Below is a small trained network, with its code and all its weights. Each question gives an input and a target symbol and asks what happens when units are switched off, that is, made to give their printed mean instead of their output.

import numpy as np


def w(rows, s, z=0):
    codes = np.array(rows[::2]) - 128.0
    scale = np.full(codes.shape[1], s)
    scale[-1] = z or s
    return codes * scale


def norm(h):
    return h / np.sqrt((h * h).mean(-1, keepdims=True) + 1e-5)


def f(y):
    return np.maximum(y, 0)


def softmax(a):
    e = np.exp(a - a.max(-1, keepdims=True))
    return e / e.sum(-1, keepdims=True)


def log_softmax(a):
    a = a - a.max(-1, keepdims=True)
    return a - np.log(np.exp(a).sum(-1, keepdims=True))


def net(x, mask):
    ids = ['ΠΨαβελσ'.index(c) for c in x.split()]
    T = len(ids)
    res = E[ids] + P[:T]
    r = norm(res)
    for j in range(2):
        rows = slice(4 * j, 4 * j + 4)
        q, k, v = (r @ M[0][rows].T for M in (Q, K, V))
        z = softmax(np.where(np.tri(T) > 0, q @ k.T / 4**0.5, -1e9)) @ v
        o = O[0][rows]
        res = res + np.where(mask[j], z, o[:, -1]) @ o[:, :-1]
    y = f(norm(res) @ A[0][:, :-1].T + A[0][:, -1])
    res = res + np.where(mask[2:18], y, B[0][:, -1]) @ B[0][:, :-1]
    return log_softmax(norm(res)[-1] @ U[:, :-1].T + U[:, -1])


Q, K, V, O, A, B = {}, {}, {}, {}, {}, {}
E = w([
[142,74,128,140],'Π',
[54,148,112,138],'Ψ',
[165,51,124,149],'α',
[162,79,134,91],'β',
[51,104,142,107],'ε',
[68,99,115,254],'λ',
[151,210,97,163],'σ',
],0.0093)
P = w([
[109,105,21,130],'0',
[93,129,1,90],'1',
[88,118,95,153],'2',
[117,129,52,94],'3',
[108,118,120,152],'4',
[129,127,80,91],'5',
[118,118,143,152],'6',
[142,123,101,86],'7',
[128,117,168,153],'8',
[152,118,124,82],'9',
[132,124,193,150],'10',
[170,117,146,74],'11',
[127,123,178,172],'12',
],0.0081)
Q[0] = w([
[181,223,113,9],'H1',
[174,191,68,70],'H1',
[176,154,79,173],'H1',
[115,59,122,144],'H1',
[85,194,50,87],'H2',
[165,161,82,51],'H2',
[157,123,84,97],'H2',
[133,100,65,88],'H2',
],0.011)
K[0] = w([
[97,97,11,174],'H1',
[112,54,46,156],'H1',
[99,75,139,148],'H1',
[128,154,206,65],'H1',
[103,108,85,99],'H2',
[99,157,63,59],'H2',
[96,201,124,91],'H2',
[82,157,148,95],'H2',
],0.011)
V[0] = w([
[172,200,87,225],'H1',
[126,96,191,59],'H1',
[93,144,126,64],'H1',
[49,86,128,168],'H1',
[47,165,115,240],'H2',
[144,204,110,112],'H2',
[104,156,2,150],'H2',
[106,116,186,106],'H2',
],0.0061)
O[0] = w([
[170,156,115,186,96],'H1',
[149,107,181,64,82],'H1',
[111,159,107,101,118],'H1',
[55,71,95,128,222],'H1',
[167,72,254,165,187],'H2',
[104,138,164,103,44],'H2',
[212,130,208,69,253],'H2',
[107,124,103,138,80],'H2',
],0.0053,0.004)
A[0] = w([
[179,66,72,110,120],'N1',
[97,72,74,29,117],'N2',
[76,93,126,234,159],'N3',
[143,179,45,90,143],'N4',
[132,78,221,117,95],'N5',
[194,130,111,90,80],'N6',
[186,135,170,81,111],'N7',
[152,168,143,39,24],'N8',
[88,203,183,2,2],'N9',
[75,141,211,181,22],'N10',
[45,135,137,193,180],'N11',
[174,75,171,124,84],'N12',
[129,248,116,105,230],'N13',
[179,60,112,128,139],'N14',
[170,162,205,158,217],'N15',
[65,166,83,82,112],'N16',
],0.0065,0.0025)
B[0] = w([
[118,178,162,114,234],'N1',
[144,151,234,156,236],'N2',
[165,203,107,57,254],'N3',
[117,123,206,211,154],'N4',
[96,182,66,180,214],'N5',
[122,98,59,113,163],'N6',
[113,105,119,151,170],'N7',
[142,216,153,52,146],'N8',
[180,2,126,125,162],'N9',
[123,119,220,207,156],'N10',
[175,89,78,128,216],'N11',
[109,167,129,150,209],'N12',
[208,110,159,163,160],'N13',
[77,157,117,108,250],'N14',
[139,143,163,116,174],'N15',
[90,145,71,172,167],'N16',
],0.0059,0.0042)
U = w([
[172,81,138,58,134],'Π',
[132,203,128,49,125],'Ψ',
[142,104,37,117,253],'α',
[86,210,187,99,152],'β',
[9,87,144,109,65],'ε',
[108,81,172,234,56],'λ',
[195,206,159,166,108],'σ',
],0.012,0.0032)

Each question gives the input, a string of symbols that net reads in full, and the target symbol t.
The units are the heads (4 rows each of Q, K, V and O) and the neurons (one row each of A and B). Each row of codes is followed by its name. A weight is (code - 128) times the scale printed after its matrix; where a second scale follows, it is the last column's (O, A, B and U).
mask holds one flag per unit, heads first, then neurons. A switched-off unit (its flag False) gives its mean, the last column of its rows in O or B, instead of its output. The means were averaged over made-up inputs and are rounded, as every weight is.
A unit's drop is (log p(t) with every unit on - log p(t) with that unit switched off) / (log p(t) with every unit on - log p(t) with every unit switched off).
The circuit of an input: a set's keep is (log p(t) with only the set's units on - log p(t) with every unit switched off) / (log p(t) with every unit on - log p(t) with every unit switched off). Starting from the 12 units with the biggest drops (on a tie, the unit counted first), units are removed one at a time, each time the one whose removal leaves the highest keep (on an exact tie, the one counted first), for as long as the keep stays at least 0.8.
units of the circuit, in order: the units of the circuit, biggest drop first
most important unit: the unit with the biggest drop
top k neurons: the k neurons with the biggest drops, biggest first
which heads matter: for each layer, one digit per head in row order, 1 if its drop is at least 0.15 and else 0, layers parted by /
input Ψ Ψ α α Π Π, target β: which heads matter -> 00
input ε α Ψ σ λ Π ε, target λ: top 2 neurons -> (N10 N14)
input α α Ψ Π λ ε α ε ε α ε λ, target ε: units of the circuit, in order -> (H1)
input ε Ψ α α λ α α α α α ε, target ε: units of the circuit, in order -> (H2 H1)
input α α Ψ α Ψ λ λ Π Ψ λ ε α, target λ: units of the circuit, in order -> (N3 H2)
input Π α Ψ β Ψ β α β β α Ψ α Π, target α: units of the circuit, in order -> (H2 N3 N2)
input Ψ α Ψ α λ Π ε α Π, target ε: units of the circuit, in order -> (H1 H2 N3)
input Ψ α λ α ε α λ Ψ, target Π: units of the circuit, in order -> (H2 N9)
input Π α σ α Π λ Ψ Ψ ε λ β, target λ: which heads matter -> 01
input α α β Ψ α ε λ Ψ α α α, target α: top 4 neurons -> (N2 N3 N10 N4)
input Ψ α σ α Π, target σ: which heads matter -> 10
input α ε α Π Ψ, target α: which heads matter -> 00
input ε Ψ ε β α α Ψ λ λ α ε α Ψ, target ε: units of the circuit, in order -> (H1 H2)
input α Ψ α Ψ α α β ε α α Ψ Ψ β, target β: units of the circuit, in order -> (H1 N2 H2 N9)
input α α Ψ α, target λ: units of the circuit, in order -> (N3 H2 N12)
input Π σ α α α Ψ α Ψ σ ε σ Ψ α, target σ: which heads matter -> 10
input α α Π Π Ψ α α λ λ α α Ψ, target Π: top 2 neurons -> (N9 N8)
input Ψ α σ Π Ψ Π Ψ α α ε α, target ε: which heads matter -> 11
input σ ε α α α ε α α α α α σ Ψ, target σ: which heads matter -> 10
input α Ψ Π α α ε ε α, target ε: most important unit -> N3
input α α α α β Π, target β: which heads matter -> 00
input ε Ψ α α β α α, target β: top neuron -> (N1)
input α ε λ β α Ψ Ψ, target α: top 4 neurons -> (N11 N2 N3 N1)
input α α α Π Ψ λ, target α: top 3 neurons -> (N3 N2 N11)
input α α α Ψ Ψ α ε α Π, target ε: units of the circuit, in order -> (H1 H2)
input α λ α β α, target β: top 4 neurons -> (N11 N1 N14 N9)
input Π α Π, target α: units of the circuit, in order -> (N2 N3)
